Below are the code and all the weights of a small trained network. Each question names an input and a class and asks about switching units off, where a switched-off unit gives its printed mean instead of its output.

import numpy as np


def w(rows, s, z=0):
    codes = np.array(rows[::2]) - 128.0
    scale = np.full(codes.shape[1], s)
    scale[-1] = z or s
    return codes * scale


def f(y):
    return y / 2 * (1 + np.tanh(0.7978845608 * (y + 0.044715 * y**3)))


def log_softmax(a):
    a = a - a.max(-1, keepdims=True)
    return a - np.log(np.exp(a).sum(-1, keepdims=True))


def net(x, mask):
    res = np.array(x, float).reshape(1, 8) / 4 @ E
    y = f(res @ A[0][:, :-1].T + A[0][:, -1])
    res = res + np.where(mask, y, B[0][:, -1]) @ B[0][:, :-1]
    return log_softmax(res[-1] @ U[:, :-1].T + U[:, -1])


A, B = {}, {}
E = w([
[175,117,141,193,130,139,204,130,121,65,90],'x0',
[101,177,137,181,108,112,207,52,36,113,170],'x1',
[138,157,34,169,91,153,86,150,142,92,196],'x2',
[72,36,29,110,84,63,155,120,98,160,55],'x3',
[127,90,169,51,150,129,142,166,109,219,171],'x4',
[142,168,100,175,91,151,175,192,191,84,68],'x5',
[121,145,79,176,177,134,116,161,69,255,143],'x6',
[152,200,193,152,120,208,88,67,142,151,105],'x7',
],0.0093)
A[0] = w([
[145,147,128,128,177,119,136,131,125,138,204,183],'n0',
[107,163,117,207,127,171,64,108,122,163,118,99],'n1',
[120,82,176,69,154,141,74,128,164,177,111,211],'n2',
[102,140,119,38,230,122,76,127,159,149,118,187],'n3',
[42,158,67,113,1,103,80,78,136,149,95,212],'n4',
[103,139,185,97,113,114,138,26,137,74,140,203],'n5',
[49,107,89,119,127,61,162,145,128,176,94,226],'n6',
[132,41,152,85,72,79,194,141,100,76,103,254],'n7',
[33,140,76,134,98,36,131,125,70,139,171,134],'n8',
[123,76,122,147,79,106,114,149,216,75,123,157],'n9',
[118,126,177,171,133,163,204,114,56,164,145,147],'n10',
[131,87,202,85,144,124,79,154,176,149,130,133],'n11',
],0.0092,0.0031)
B[0] = w([
[141,82,204,100,71,200,107,197,209,87,202,191],'n0',
[97,119,67,72,133,213,166,105,148,74,128,198],'n1',
[95,171,35,125,216,182,166,241,29,115,187,255],'n2',
[152,120,84,140,116,140,195,234,84,61,197,245],'n3',
[44,145,61,182,57,200,195,37,180,176,123,239],'n4',
[200,11,215,142,15,213,60,70,189,149,99,233],'n5',
[125,144,58,86,153,184,93,181,60,49,71,254],'n6',
[2,239,96,134,100,83,135,21,195,197,122,254],'n7',
[130,103,36,140,194,209,41,190,107,8,76,248],'n8',
[105,93,76,13,127,160,155,65,148,190,115,224],'n9',
[161,131,171,151,88,48,193,56,17,226,126,218],'n10',
[107,82,72,146,225,243,163,245,137,145,207,227],'n11',
],0.0069,0.0093)
U = w([
[107,86,133,168,108,158,82,155,153,78,85,151],'0',
[101,111,183,84,107,32,146,78,170,94,76,3],'1',
[138,99,97,106,179,123,178,178,63,98,181,118],'2',
[24,198,79,87,89,103,143,129,118,138,70,152],'3',
[119,127,171,134,71,130,242,71,149,199,189,196],'4',
[120,95,200,160,97,2,138,96,98,173,57,20],'5',
[207,110,223,109,80,144,96,168,122,60,152,150],'6',
],0.0094,0.0046)

Each question gives the input, the list of numbers given to net, and the class t.
The units are the neurons (one row each of A and B). Each row of codes is followed by its name. A weight is (code - 128) times the scale printed after its matrix; where a second scale follows, it is the last column's (A, B and U).
mask holds one flag per neuron, in row order. A switched-off neuron (its flag False) gives its mean, the last column of its row in B, instead of its output. The means were averaged over made-up inputs and are rounded, as every weight is.
A unit's drop is (log p(t) with every unit on - log p(t) with that unit switched off) / (log p(t) with every unit on - log p(t) with every unit switched off).
The circuit of an input: a set's keep is (log p(t) with only the set's units on - log p(t) with every unit switched off) / (log p(t) with every unit on - log p(t) with every unit switched off). Starting from all 12 units, units are removed one at a time, each time the one whose removal leaves the highest keep (on an exact tie, the one counted first), for as long as the keep stays at least 0.8.
circuit, biggest first: the units of the circuit, biggest drop first
most important unit: the unit with the biggest drop
top k neurons: the k neurons with the biggest drops, biggest first
drop when u is switched off: that unit's drop, to one decimal
input [6,0,1,-8,-6,-5,7,-6], class 4: top 2 neurons => n8, n6
input [2,1,-7,-4,-8,0,-8,4], class 6: circuit, biggest first => n5
input [-5,5,-1,-6,5,-1,-5,-6], class 6: circuit, biggest first => n5, n0
input [5,-8,3,-5,-1,-5,-6,2], class 2: top 3 neurons => n11, n2, n9
input [-3,8,-2,1,5,-7,0,2], class 6: top 2 neurons => n8, n5
input [-5,2,6,-8,-3,-3,6,-2], class 6: circuit, biggest first => n0, n2
input [6,-5,2,2,-3,-8,-7,-1], class 4: circuit, biggest first => n8, n6
input [-3,4,-7,-6,-2,-2,-4,1], class 6: top 4 neurons => n5, n4, n7, n9
input [-8,8,3,0,1,8,-4,4], class 4: circuit, biggest first => n6, n5
input [5,-3,-5,-3,7,7,-2,6], class 2: circuit, biggest first => n11, n2
input [-3,5,-4,1,-6,-7,0,-2], class 0: circuit, biggest first => n8, n5
input [-8,-2,7,-7,-4,8,-8,-6], class 4: top 3 neurons => n8, n9, n6
input [0,-1,8,6,2,-6,7,-6], class 0: top 2 neurons => n8, n2
input [-6,3,-1,-2,-3,-5,-8,5], class 6: most important unit => n5
input [-8,0,5,4,4,-3,3,7], class 2: top 2 neurons => n7, n3
input [2,3,6,-4,-3,4,3,-1], class 6: top 3 neurons => n7, n4, n2
input [6,2,-4,3,4,3,6,-1], class 5: top 2 neurons => n10, n2
input [-5,0,-8,-5,-4,7,6,8], class 4: top 3 neurons => n8, n6, n10
input [6,0,-5,-4,3,8,-5,3], class 4: top 2 neurons => n8, n6
input [4,-1,-4,8,5,-1,4,-5], class 3: most important unit => n7
input [-5,5,0,-1,-1,2,-2,3], class 4: drop when n6 is switched off => 0.2
input [-3,-3,6,3,-6,3,-8,-8], class 3: drop when n3 is switched off => 0.0
input [8,0,-1,-3,5,-2,4,-6], class 4: drop when n2 is switched off => 0.1
